Below is a small trained network, with its code and all its weights. Each question gives an input and a class and asks what happens when units are switched off, that is, made to give their printed mean instead of their output.

import numpy as np


def w(rows, s, z=0):
    codes = np.array(rows[::2]) - 128.0
    scale = np.full(codes.shape[1], s)
    scale[-1] = z or s
    return codes * scale


def norm(h):
    return h / np.sqrt((h * h).mean(-1, keepdims=True) + 1e-5)


def f(y):
    return np.maximum(y, 0)


def log_softmax(a):
    a = a - a.max(-1, keepdims=True)
    return a - np.log(np.exp(a).sum(-1, keepdims=True))


def net(x, mask):
    res = np.array(x, float).reshape(1, 8) / 4 @ E
    u = 0
    for l in range(3):
        y = f(norm(res) @ A[l][:, :-1].T + A[l][:, -1])
        res = res + np.where(mask[u : u + 13], y, B[l][:, -1]) @ B[l][:, :-1]
        u += 13
    return log_softmax(norm(res)[-1] @ U[:, :-1].T + U[:, -1])


A, B = {}, {}
E = w([
[244,101,137,91],'x0',
[128,127,129,128],'x1',
[101,153,62,26],'x2',
[129,133,128,129],'x3',
[129,128,128,128],'x4',
[128,128,128,129],'x5',
[128,126,128,128],'x6',
[128,214,247,110],'x7',
],0.011)
A[0] = w([
[102,160,144,38,18],'0.n1',
[130,149,62,59,109],'0.n2',
[114,152,159,81,42],'0.n3',
[126,159,168,110,134],'0.n4',
[136,127,170,176,112],'0.n5',
[132,75,86,179,136],'0.n6',
[81,172,111,119,109],'0.n7',
[123,122,105,149,89],'0.n8',
[92,159,152,1,3],'0.n9',
[111,119,77,66,123],'0.n10',
[151,153,131,130,26],'0.n11',
[60,152,167,121,15],'0.n12',
[72,119,127,98,63],'0.n13',
],0.016,0.0053)
B[0] = w([
[168,78,70,226,200],'0.n1',
[132,162,98,36,242],'0.n2',
[145,93,131,188,170],'0.n3',
[158,98,185,150,201],'0.n4',
[104,176,118,55,199],'0.n5',
[152,184,93,181,253],'0.n6',
[52,81,89,144,193],'0.n7',
[114,116,119,174,154],'0.n8',
[183,119,66,245,231],'0.n9',
[100,135,122,78,232],'0.n10',
[115,77,116,132,130],'0.n11',
[80,118,164,179,182],'0.n12',
[75,115,87,140,166],'0.n13',
],0.012,0.0064)
A[1] = w([
[135,98,131,75,162],'1.n1',
[46,128,115,159,43],'1.n2',
[102,140,98,145,3],'1.n3',
[212,105,134,110,198],'1.n4',
[85,198,139,163,109],'1.n5',
[163,117,93,202,137],'1.n6',
[147,168,119,143,88],'1.n7',
[208,150,125,121,153],'1.n8',
[178,99,146,155,127],'1.n9',
[116,98,255,124,144],'1.n10',
[100,79,128,68,182],'1.n11',
[175,108,126,127,176],'1.n12',
[116,9,170,147,156],'1.n13',
],0.019,0.0065)
B[1] = w([
[144,185,137,139,156],'1.n1',
[230,107,186,55,186],'1.n2',
[118,117,90,144,144],'1.n3',
[143,110,160,26,217],'1.n4',
[192,172,93,182,188],'1.n5',
[157,114,163,151,252],'1.n6',
[142,85,131,146,148],'1.n7',
[159,12,174,93,208],'1.n8',
[60,95,172,91,179],'1.n9',
[14,249,108,88,196],'1.n10',
[159,227,92,103,159],'1.n11',
[113,138,192,48,186],'1.n12',
[117,209,139,141,155],'1.n13',
],0.011)
A[2] = w([
[181,106,98,115,116],'2.n1',
[71,195,87,141,14],'2.n2',
[110,149,85,135,115],'2.n3',
[143,115,135,71,67],'2.n4',
[72,120,125,204,147],'2.n5',
[128,170,133,139,18],'2.n6',
[213,43,181,122,45],'2.n7',
[72,201,101,98,136],'2.n8',
[48,118,81,154,129],'2.n9',
[111,74,119,249,108],'2.n10',
[150,69,187,44,2],'2.n11',
[85,148,118,216,141],'2.n12',
[89,137,144,94,23],'2.n13',
],0.016,0.0069)
B[2] = w([
[137,133,207,99,203],'2.n1',
[67,98,100,194,172],'2.n2',
[94,99,146,185,168],'2.n3',
[196,199,102,151,182],'2.n4',
[196,186,87,122,204],'2.n5',
[85,134,150,174,136],'2.n6',
[76,9,158,175,245],'2.n7',
[91,27,163,146,232],'2.n8',
[120,107,83,175,175],'2.n9',
[192,171,122,139,254],'2.n10',
[87,141,61,240,228],'2.n11',
[189,177,70,135,229],'2.n12',
[142,136,129,94,139],'2.n13',
],0.012,0.0072)
U = w([
[212,181,85,206,252],'0',
[162,15,195,136,210],'1',
[24,249,149,203,34],'2',
[40,161,230,42,45],'3',
[34,94,21,143,111],'4',
[195,126,71,7,16],'5',
],0.021,0.0038)

Each question gives the input, the list of numbers given to net, and the class t.
The units are the neurons (one row each of A and B). Each row of codes is followed by its name. A weight is (code - 128) times the scale printed after its matrix; where a second scale follows, it is the last column's (A, B and U).
mask holds one flag per neuron, layer by layer. A switched-off neuron (its flag False) gives its mean, the last column of its row in B, instead of its output. The means were averaged over made-up inputs and are rounded, as every weight is.
A unit's drop is (log p(t) with every unit on - log p(t) with that unit switched off) / (log p(t) with every unit on - log p(t) with every unit switched off).
The circuit of an input: a set's keep is (log p(t) with only the set's units on - log p(t) with every unit switched off) / (log p(t) with every unit on - log p(t) with every unit switched off). Starting from the 12 units with the biggest drops (on a tie, the unit counted first), units are removed one at a time, each time the one whose removal leaves the highest keep (on an exact tie, the one counted first), for as long as the keep stays at least 0.8.
circuit, biggest first: the units of the circuit, biggest drop first
k most important neurons: the k neurons with the biggest drops, biggest first
top k neurons in layer l: the k neurons of layer l with the biggest drops, biggest first
drop when u is switched off: that unit's drop, to one decimal
input [1,-2,-2,2,1,-7,-5,-5], class 1: circuit, biggest first => (2.n7)
input [-2,-1,-5,5,2,1,-1,1], class 2: 2 most important neurons => (0.n9; 1.n10)
input [6,4,0,4,4,-3,-3,8], class 3: circuit, biggest first => (1.n10; 0.n6)
input [1,6,-1,-6,-7,4,-1,8], class 3: circuit, biggest first => (1.n10; 2.n11)
input [-1,-7,0,-2,1,1,7,-8], class 0: top 4 neurons in layer 0 => (0.n6; 0.n5; 0.n8; 0.n7)
input [-2,4,7,5,-1,0,8,0], class 4: 3 most important neurons => (0.n2; 0.n10; 0.n6)
input [0,-8,-1,-1,5,7,-2,8], class 2: 2 most important neurons => (0.n12; 1.n10)
input [0,-1,-2,3,6,-5,7,4], class 2: circuit, biggest first => (1.n10; 0.n9)
input [-1,-8,8,1,4,7,-7,1], class 0: top 3 neurons in layer 0 => (0.n9; 0.n1; 0.n5)
input [-2,4,7,-6,3,-4,1,2], class 0: 2 most important neurons => (0.n9; 0.n1)
input [-8,5,5,7,-8,-5,6,1], class 0: 2 most important neurons => (0.n9; 1.n4)
input [3,-1,0,-1,-6,-8,-3,-3], class 1: top 2 neurons in layer 1 => (1.n10; 1.n8)
input [1,5,-6,-3,-5,3,7,6], class 3: drop when 2.n11 is switched off => 0.1
input [-5,2,8,3,0,-2,8,4], class 0: circuit, biggest first => (0.n9)
input [6,-3,-2,3,-5,-1,-1,8], class 3: drop when 1.n10 is switched off => 0.4
input [6,3,-4,-5,6,-4,-6,3], class 3: drop when 1.n10 is switched off => 0.2
